Below is a small trained network, with its code and all its weights. Each question gives an input and a class and asks what happens when units are switched off, that is, made to give their printed mean instead of their output.

import numpy as np


def w(rows, s, z=0):
    codes = np.array(rows[::2]) - 128.0
    scale = np.full(codes.shape[1], s)
    scale[-1] = z or s
    return codes * scale


def f(y):
    return y / 2 * (1 + np.tanh(0.7978845608 * (y + 0.044715 * y**3)))


def log_softmax(a):
    a = a - a.max(-1, keepdims=True)
    return a - np.log(np.exp(a).sum(-1, keepdims=True))


def net(x, mask):
    res = np.array(x, float).reshape(1, 7) / 4 @ E
    y = f(res @ A[0][:, :-1].T + A[0][:, -1])
    res = res + np.where(mask, y, B[0][:, -1]) @ B[0][:, :-1]
    return log_softmax(res[-1] @ U[:, :-1].T + U[:, -1])


A, B = {}, {}
E = w([
[2,196,210,208,187,65,38,108,54,181,182],'x0',
[161,184,154,74,53,95,178,68,164,60,46],'x1',
[99,203,111,192,107,74,110,107,78,112,160],'x2',
[183,90,25,73,172,144,153,174,120,133,110],'x3',
[58,157,57,220,85,122,60,171,56,20,11],'x4',
[184,198,219,73,18,37,246,81,28,154,159],'x5',
[122,196,107,158,94,59,152,46,97,132,182],'x6',
],0.0042)
A[0] = w([
[66,168,240,172,90,37,173,93,42,202,161,171],'N1',
[100,149,154,123,192,102,108,57,187,198,232,189],'N2',
[68,211,185,132,62,42,134,63,95,23,50,113],'N3',
[41,186,158,249,69,97,27,177,55,134,159,253],'N4',
[102,214,135,158,37,34,163,27,64,46,97,151],'N5',
[128,130,123,99,122,37,204,45,59,221,248,211],'N6',
[44,89,188,211,162,151,50,235,50,87,72,249],'N7',
[23,114,60,254,217,168,8,222,58,105,152,224],'N8',
[174,75,22,135,178,216,106,209,160,92,99,190],'N9',
[207,191,95,127,64,40,227,47,88,128,178,204],'N10',
[102,142,176,165,235,138,65,22,225,174,205,213],'N11',
[229,38,4,62,111,235,159,217,161,66,75,216],'N12',
],0.004,0.003)
B[0] = w([
[80,199,182,226,183,91,30,83,114,139,70,206],'N1',
[196,91,198,122,80,132,159,184,86,218,190,177],'N2',
[66,233,180,153,38,54,187,29,56,55,96,182],'N3',
[65,73,136,176,231,141,22,109,233,78,43,237],'N4',
[166,216,167,207,83,33,184,59,36,30,66,199],'N5',
[216,172,194,194,95,56,158,97,47,197,116,204],'N6',
[101,56,141,195,154,119,39,47,208,101,43,227],'N7',
[14,34,35,179,220,204,33,207,242,44,44,254],'N8',
[79,30,63,165,210,207,72,142,254,133,48,200],'N9',
[204,101,120,133,59,71,154,140,74,200,55,203],'N10',
[227,41,212,52,108,183,189,202,116,204,173,190],'N11',
[158,27,77,136,198,220,68,199,233,167,49,229],'N12',
],0.0043,0.0062)
U = w([
[20,42,16,209,240,201,7,155,239,65,30,198],'0',
[119,212,155,142,211,65,84,177,11,188,232,8],'1',
[1,241,84,39,127,74,100,121,72,24,208,3],'2',
[234,137,80,59,19,83,227,135,45,123,122,174],'3',
[116,224,232,206,41,30,155,11,46,139,96,130],'4',
[194,15,192,24,188,218,116,212,224,160,158,218],'5',
],0.004,0.0033)

Each question gives the input, the list of numbers given to net, and the class t.
The units are the neurons (one row each of A and B). Each row of codes is followed by its name. A weight is (code - 128) times the scale printed after its matrix; where a second scale follows, it is the last column's (A, B and U).
mask holds one flag per neuron, in row order. A switched-off neuron (its flag False) gives its mean, the last column of its row in B, instead of its output. The means were averaged over made-up inputs and are rounded, as every weight is.
A unit's drop is (log p(t) with every unit on - log p(t) with that unit switched off) / (log p(t) with every unit on - log p(t) with every unit switched off).
The circuit of an input: a set's keep is (log p(t) with only the set's units on - log p(t) with every unit switched off) / (log p(t) with every unit on - log p(t) with every unit switched off). Starting from all 12 units, units are removed one at a time, each time the one whose removal leaves the highest keep (on an exact tie, the one counted first), for as long as the keep stays at least 0.8.
circuit, biggest first: the units of the circuit, biggest drop first
top k neurons: the k neurons with the biggest drops, biggest first
drop when u is switched off: that unit's drop, to one decimal
input [-7,7,4,-7,-7,-7,-6], class 5: top 4 neurons => [N8 N4 N7 N1]
input [8,-8,-3,8,-8,-5,5], class 5: circuit, biggest first => [N11]
input [-8,8,1,8,7,0,8], class 3: circuit, biggest first => [N8 N4]
input [6,-4,-2,1,-8,-5,-6], class 5: top 2 neurons => [N11 N2]
input [2,-2,0,6,-1,4,7], class 4: circuit, biggest first => [N6 N8]
input [3,-3,-3,-2,4,7,-5], class 4: circuit, biggest first => [N12 N8]
input [-2,-7,2,1,-8,-7,6], class 5: circuit, biggest first => [N11 N2]
input [6,-4,-3,7,1,5,7], class 4: circuit, biggest first => [N6 N12]
input [8,-5,8,-1,7,5,2], class 0: top 3 neurons => [N8 N4 N7]
input [-2,-1,-3,-5,3,6,-7], class 4: top 2 neurons => [N8 N9]
input [-4,7,-4,-3,5,2,-1], class 3: drop when N4 is switched off => 0.2
input [1,2,-7,4,-1,3,2], class 3: drop when N4 is switched off => 0.2
input [-7,3,6,4,1,2,2], class 3: drop when N5 is switched off => 0.0
input [4,0,6,7,-7,0,-1], class 1: top neuron => [N12]
